Each row is followed by its class.
[ 14  66 -24  22  26   1  -2  -4  32  35 -30  44   5 -18  -9 -12 -10  37
  -4 -13 -34   2   1  15  10  -3 -21 -40 -34 -40  -3 -32 -35  17 -70] | sisi
[ 21  17 -36   8 -11  52  28  35 -10 -45 -10  -6   9 -40 -16  -1  66  19
  37  20  41   4 -21 -12  -8  -1 -42   0 -21  33   8 -21  21  78  29] | biniz
[ 32 -14   5 -16 -40  51  -9  15  -7  21 -48 -25 -29  -4  46 -16  50 -32
 -40  21  57 -29   1 -32  37  13 -10  46  19  30  -8  29   3 -35  37] | dorom
[ 56  20  -8  10  -9   3  -3  14  12 -54 -53   1 -29 -16  12  43  -1 -23
  -9 -19 -24 -27  24  15  40  -2 -50  10  -1  20  12  38  23  43  57] | poral
[  4  39   6 -11  -7  -7   1   6   1  -5  21  20   5  46   7  -9 -61   3
  -5 -14  21  -8   5 -18  -8   7 -38 -50  -2 -25  30   8 -17 -24 -13] | mer
[ 34   7  33  -2  -8 -14 -10   5  -5  23  -4 -16 -26 -10  22  36  -5 -22
  12   1 -25  34  21 -11   8   9 -13  28   9  22  -2  32 -35 -28  23] | duro
[ 31  59 -21  -8 -11  -9 -10  29  25 -27  -4  38 -26  -1  -8 -16 -14 -12
  -4  17  40 -45  32  18  -4  18 -22 -22   0  -6  21   9 -11  60  39] | lerup
[ -4   4  31  11 -68  31 -18   7 -15  49 -31 -24  25 -21  -4  18   4 -36
   6  -6 -12  14  10   5   4  13  11   6  25  35 -26   5 -11   3  50] | naro
[ 21 -15  24  13  31 -45  17   6   9  -4 -32 -25   2 -18 -11  60 -13 -23
 -19 -15 -96  20  -1  18  -6 -18 -22  -2 -31   6   2  -1  11  29  10] | duro
[ 18   9  11 -17 -33  12 -15  36  12 -16 -16   4 -19  -3   3   7  -8 -32
   9   6  35 -19  23  17   3   3 -20  -5   0   1   2  45  -4  43  65] | poral
[ 14  18   5 -23 -30  25 -15  31  14  47  12   8   3  25 -19   0  -5  -3
  -6  19  49 -16   7 -34  -6   9 -24   5  20 -10   7 -13 -12 -43  15] | mer
[ 22   9  61  40 -32 -10  23 -20 -23 -33  -3 -40 -33 -19  21  19 -31 -27
  11 -13 -50  27  -4 -11 -14 -16 -23  -1 -21  44  11  29  14 -14  29] | Kunik
[ 29  -4  12  24   3  -3  -3  25 -13  11 -18  -9 -17 -14   5  16  -6  13
  -7  18  -8  10  42 -10  27  12 -14  31  35   6 -18  52  -1 -13  25] | lerup
[ 11 -24  11 -12 -62 -48 -37  35  24 -19  20  28  18  -1  -6  34 -27  -5
  33   9   0 -12  27  -2  -6   6 -44   3  33  27  14  -1  13  36  58] | dorom
[ 23 -42   8  12  25  29  -5  20   6  21 -51 -31  -5 -12  -1  22  67 -34
 -24  19 -13  19  18  -4  28   4   3  36  15  13 -12  14  -3 -28  -1] | naro
[ 26  16   3 -27   5   5  -3  23  19 -26  -6  27 -17   0 -36  -3   4  -1
   3   0  15 -32  17  58  -4  19 -13  13  -7  17  -4  -7 -29  28  65] | zik
[-12  67 -38  19 -45 -17   6  19  -4  20  60  28  -7 -12  -9  21  17  46
  52   8 -13  14  24 -37 -20  -6  -2 -28 -16   9  20 -31 -44  20 -46] | meda
[-44 -25 -10 -16 -19  -1 -11  26   6   4   1   7  -1  16  -8  13  -2  -6
   2  -6  15 -15 -24   7 -11   4  -2   2 -20  19  14  -8   1  44  21] | mer
[ 28  54  24   2  55 -56  -6  40  16 -20  -4  43  -3  26  18  72  -3   8
  21  28  -1   6  12  11   3  17   5 -23 -23   6  10 -14 -64 -33 -17] | zik
[-11  25 -18  13  11   8  12  12   7 -20  -4   9  -7 -18 -25  -7 -13 -10
 -18  -4   4  17  38   4  33 -21 -34 -17  -1  -1 -11  20  30   5  -9] | poral
[ 20  23 -40 -13  13  23 -23   6  -5  16  -6  12  23 -11 -23  12  -1   7
  -7   4  36  -9 -22   0 -15   2 -28  10   6 -16  16 -19  -8  41  16] | duro
[  5  -3  16  -3 -19   1   9  21   3  -1 -16 -11  39 -13 -13   4  12 -17
  -7   9  10 -37 -30   1 -31  -7   2 -13  -2  19   9 -47  22  33  35] | zik
[  4 -45  30   2  -8 -15 -29 -16  31  12 -24  11  24  17  27  20 -28 -20
  26  -5 -19  46   7  13  -3   1   3 -12  11   0   7  12  -5 -16   9] | sisi
[  5 -29 -11   4  -3  -5  19  12  20  13 -24  -9   0 -13 -27   8  -8   3
 -16  -2  -4  -8   6  15   4   0 -14   6  15  -2  -5  -4   0  31 -14] | lerup
[-79 -58  -3 -34  13  -1  15  -4   2  49  -3 -35  -8   3 -44 -29  19 -15
 -27 -10 -43  13   8 -24   6 -15   8   6 -14 -13 -13  -2  23   5 -39] | biniz
[ 23 -12  16  29   9 -50   5  17  30  -4 -23   7  -9 -14  -6  34 -27 -17
   8  -4 -59  21  17  17   7  -6 -26   3   6 -18   2  29   0  16 -18] | zigap
[-21 -57  15 -17  -2 -41   3  10  35  46 -25  16  -3 -15 -20   1 -22   6
   1  -3 -36  22  25 -10  12 -25  -8   4 -11 -44  -4  17  17  20 -74] | dorom
[ -9  50 -36   2  13   6  -7 -19   2  -3  26   9 -13   1  29   2   6  18
  -5 -20  27  31   2   7   4 -13 -15 -21   2  -7   4  -4 -34 -22 -15] | meda
[-38 -13 -25  25  11  15   8   9  18  18 -36 -28  15  -4  22  28  -8  -8
 -16  -7 -29  23  34  -7  41 -23   6 -25   9  27  20  29 -14  -3 -30] | naro
[ 36 -41   2 -28 -25  20  15  -7  20 -12 -27  28  21 -11 -28   7 -23 -25
  35   6   1   9  -2  26 -12   6  -3  12  -1   6  19  20   5  61   2] | dorom
[-38  47  24 -10   8 -40 -11 -28  28 -17  43   8 -10  -3  18   4 -10  26
 -20 -13 -29  -2   9  33 -17 -29  -7 -23 -16  -1  -4 -38  43 -33  39] | zik
[ -5   6  17 -10  -5 -19 -10  50 -17  50 -26  -7 -18  16 -19   9 -14  16
 -36  24  30 -14  40 -23  26   4  -7  19   6   9 -21  19 -34 -40  32] | meda
[-73  41  -9  -6  -9   4  -8   9  23  36   0 -13   5 -10  -2  23 -60  34
  -6 -29  39 -12 -13  13  11 -45  31 -16 -12 -15 -14  10   3   7  51] | poral
[-46  37  13  -8 -26 -92 -24  26  -3 -18  46  27 -27  34   3  56 -40  -7
  -1 -23 -36 -11  30  18   7 -28  16 -36 -43  10   1  -5  -3  -7  53] | Kunik
[ 45  -1   5  14 -35  20  27 -16  25  32 -44  15  -2 -17   1 -15 -13  36
  38  10  -4  17  41 -13   8  17  -5 -11   6  -6  14   8 -36  31 -58] | lerup
[ 32   5  17  25 -28  17  24  13   0 -14 -32 -15 -17 -30 -24  -8  29 -32
 -20  18 -38 -21   1  28  -2   9  -5  28  -9  47   8  -6  19  40  60] | naro
[ -9   7  35   4 -13  18 -24   1  17 -11   1   3   6 -19   8 -19  -8   5
   9  13  32   0   0  15   6  21 -11  30  -4  26 -30   4   1   0  45] | duro
[-10 -39   8 -36 -26 -12  -3  30  10  13 -23 -33  16  -3  -7  52 -21 -32
 -16  -6 -21  -1   5   2 -11 -22 -27  -5  -9   8  10  20  28  47  46] | duro
[ 40   8  33  -2 -27 -21  13   3  19  22  15  -4 -48  -9 -13 -11  16 -14
  21  16 -39  52  56  -4   8   4 -16  29  17  33   3  12 -22 -42  47] | lerup
[ -1 -15   6 -13  17   9   9   2   5   2 -17 -16  14   6 -19   5  12   0
   3  -8 -18  12 -11 -24 -10  -1 -20  -7 -19 -16   2  -7 -12   1 -43] | meda
[-54 -26 -14  -4 -39 -21  26  22  25  12  34 -14  15  10  -5 -22 -27   3
  -3  -3  44  35 -22  -3  -8  -8 -16 -14  27 -11  -6  -4 -14 -12 -27] | zigap
[-55 -70 -13 -26   5 -19   2  53  18 -26  19  -7  -6 -18   5 -16  27   6
   1  27  22   2   6   4   5  -9 -16  11  11  53   7  17  21  34   6] | sisi
[ 14  55 -57 -17  12   3  15  30  27  25 -21  25  28  18 -16  16   9   9
 -45   0 -14 -45   9 -18  11  -9  23 -38 -11 -40   8 -31   6  31  -2] | mer
[-40   0  13  -4 -17 -28 -11  11   1  32  19   0 -19  12 -41 -17 -48 -22
 -19  -5 -37 -18  53  18  18 -11 -10  -4   5  20  -2  17   6  -7  62] | biniz
[ 20   4  -2  17 -43 -38 -12   1 -31  59  -2  -6 -37  19  17  18   9 -39
 -47  -9 -32  16  40 -20  20 -10   9   3  18 -11  -6   9 -10 -51  25] | dorom
[  7  44   8  26  -7 -34   7   9  37 -13   1  27 -11 -38  -4   8 -21 -11
  24   0 -36   3  22  25  -2  -5  -3 -18  -9  15   1   0   1  53   4] | lerup
[-27  13 -20  30 -30  11 -11  24  29  27 -18 -18 -21   2  14 -11  -6 -23
   3  -6  16  32  50 -24  35 -14  -1 -13  14   1  -3  40 -22 -21  12] | zigap
[  0  -3  12   6   0 -10  10  -4 -10  13  12   6 -42  14  34 -44  55   4
 -15  20  14  37 -26  -7   2  19 -11  27 -26  16   3 -21 -50 -45 -16] | dorom
[  8  11   1 -29  26 -36 -29  18  24   8  -9  23 -15  34   7  45  11 -24
  -7   9 -37   3  41 -13  15  18 -13  -8  -9 -13   6  16 -44 -22 -38] | meda
[ -6   4  14   9  12  10   7 -37  40 -13   5  14  -2 -31   4 -20  21  34
   0  14   2  -8   0  -1  -3  10   7  15 -24 -21 -26 -33  34   6 -73] | duro
[ 12 -38  15 -30   5 -30 -18  11  27   4 -30  -1 -29  -4  -6  35   4 -16
   2  -9 -19  37  16  10  28 -17 -43  40   7   8   9  23   9  -5  38] | poral
[ -5  14   1 -18  20 -10  24  10  59   7 -18   4  33 -18  22  -1 -21 -11
  -9   1 -20   3  -3  13  34 -31   7 -11   6  -1  -9  10  21   5  19] | biniz
[ 41  -4   1  19 -21  28  49 -22 -10  14  18 -31 -18  -8  -6 -26   4  -4
  -4   9 -12  21  20  -5 -18   9   6   1  34   9   9  16 -22 -17  -2] | lerup
[ 44  20  25  31  14  24  -2 -19  23 -25 -34  -4  16 -45  12   0   2 -20
   6   0 -28  17 -17   5   8 -11 -11  27  11 -13 -16  24  50  18  39] | poral
[ -2  -5 -11  -8  13 -43 -22   6  25  42 -20  24   6  -5   7  63 -39 -14
  -6 -33 -54  11  13  33  19 -26   4 -22   6 -26  -5  16  -7   2 -28] | sisi
[ -3   4  57   8 -40  35  11 -52 -25   1   0 -17   2 -33 -10 -44 -19  -8
   7 -19 -33 -21 -11  18 -26   1   6  -6 -24  27 -17  -4  15  17   5] | Kunik
[ 30  36  -6   1 -31 -37 -26  27  25  32 -17  43  -9   9  -4  21 -12   8
  -7  -8  -3 -23  36  -9  31   4   5  -7  -2 -47 -28  -4 -35   0 -21] | Kunik
[ -2   9 -35 -14  -8   9  -3  44  -7   2 -15  -1 -10  22 -23  18  -9 -19
 -35   4  34 -19  35 -17  14  18 -25 -18  26  24   9  12 -18  20  31] | mer
[-44  66 -14  10  38  28  17 -10 -16  20   9  -7 -26   3 -48 -40 -24  -1
 -18   0  13  13   7 -19  -8 -10   3 -23 -40   6  13  -6 -35 -23 -30] | meda
[-47  20   3  12   1 -53 -11   0   4  27  31  41  22 -28 -46 -18 -67  30
  28  -4 -14 -24  10  27 -22   5  28 -20 -14  13   5 -33 -36  72 -22] | duro
[ 18  29  -2  30 -21 -38 -36  26  -6  31  10  11  -8  16  18  42  -3 -35
 -12  11  -4 -20  32 -13  15 -17 -12 -17  10  37  27 -20 -25 -45  48] | dorom
[-57 -10 -13  18 -19  32   8  12  -3  67  -2  -9  56  -2 -33 -40 -21   8
 -26  14  21   0 -19 -25  -6 -29   3 -15  -6 -36  -9 -20  43   1 -36] | lerup
[ 12  -9   0 -16 -19 -14   1  15  -3  -8   7   2   2   8 -10  50   2 -25
 -11   9 -12 -45  19   1   7  11  31  14  -4  17  -9   0  15  10  18] | duro
[ 29  33  22 -22  17  36 -12  13  26 -31 -49   8  31 -21  -6  38 -31  43
  20   8  30 -36   6  19  -1  19 -34 -10   1  -1 -16  21  10  45  36] | lerup
[ 26  -6  22 -11 -42  33 -36  51  -9 -10 -15  20  11  17  29 -13  12   1
  39  37  53  -4  28 -25  26  36 -21  18  18  46  -2  40 -23 -20  61] | sisi
[-33 -33   3 -19 -46  17 -22  -2  -1  48  -5 -12   9 -41  10   3   9  22
   8 -16  -2  14  10   2   0 -15  -9   3  23   8 -28   9  30  18  -5] | sisi
[  2  47  20   7  -1  45   6 -16  26  -3 -11   3  33 -18  11  14 -40  35
  15 -10  35 -21  -7  -1  11   0 -25 -31   1 -33 -35   6  20 -12 -37] | biniz
[ 47  43 -44  -5  23   4   9  -4  -5  -6 -45  12 -54 -20 -40 -22  46  11
 -26  -8  13 -53  21   8   3   5   5   3 -20  -2  25 -36  -5  63  32] | lerup
[ 32   3 -43  -6  -8  73   1 -13 -40 -12  13  -8  -2  -2 -15  -8  63 -13
  12  11  29 -15 -10  -1 -33  13  -7   7  -4  25  30  -9 -20  32  11] | meda
[ 32 -51  28  -8  14  27  17 -21   2 -35 -17 -15   4   2  18  -4 -13 -30
   5   1  12  32 -29   8   0   1 -15  26   7   4   5  43  -1 -13 -16] | Kunik
[  9  11 -23   8 -55 -37  -5  22  35  -8  45  15  -4  -3  40  12  -6  23
  33  -9  25  -2  -8 -11   6 -21 -27   4  30 -16  23   2   5  -7   6] | zigap
[ 23 -34  50   0 -43  22   0 -13  -1 -30  17   0  14   0   2 -22  -2  30
  34  27  38   3  30 -18  -9   5 -39   8  13   5  -1   7  66 -28  10] | lerup
[ 40  40  24  16 -29  14  -4 -11  25 -24 -23  26 -32  12  -8  -8   0 -17
  22  13   2  18  28  -5   1  27 -23  -9 -35  11   4  -6 -39  -1  -9] | Kunik
[-27 -15 -19   6 -39   8   9  -9  -4  27   7  10  -8  -1 -17  -8   8  37
  26  -4  16  24   7  -7  -1  16  -4  -2  -1   0   1 -17 -45  25 -57] | poral
[  5  42  11  37 -12  34 -15   5  17 -45   1 -11  10 -13  -6 -26   9 -37
   9  24  21 -15 -25   9 -17   9 -10  18   2  54  12  -9  22   6 114] | zigap
[ -8 -18  32 -24 -44 -36  -8   2  63  15 -44  41  23 -15  -4 -13 -50   3
  55  -5 -30  20  11  22  16   2  -8   3 -13   8   4   6  -1  79  34] | biniz
[-10 100   2  32 -26  14  10  -7 -34   2  49  14   2   0 -18  -9 -40  24
  31  -3   6 -14  -5 -32 -22   4  32 -35 -23   5   1 -13 -42 -11 -10] | Kunik
[ 13  -6  -5 -10 -15   1  18  23  14   3  22  12  30  -1  16  46 -31  23
  41   6   9 -16   2  -6  25 -18  16  10  23  -2   0  33   9  -9   6] | biniz
[  7  19   9   5 -33  -3 -28  42  26 -18 -12  12  19   1   6  31 -53   3
  41   8  17  -7  12 -16  -4  11 -40 -24  17  32  22  22 -14  26  43] | sisi
[-12 -42  12  18  10  32  -1 -25   3   2 -31  -9  18 -26  -1  -6   7   0
  -1 -10 -36  -8  -1   1  14  -3  -8  15 -31  -8 -13   8  37  28 -63] | duro
[ 20  62   6  12 -35 -49 -17   4  -7  16  33  59 -35  51  -7  -1 -11 -14
  17  15   7 -20  28   4 -12  45  -1 -39 -21  -4  28 -37 -95 -11 -31] | poral
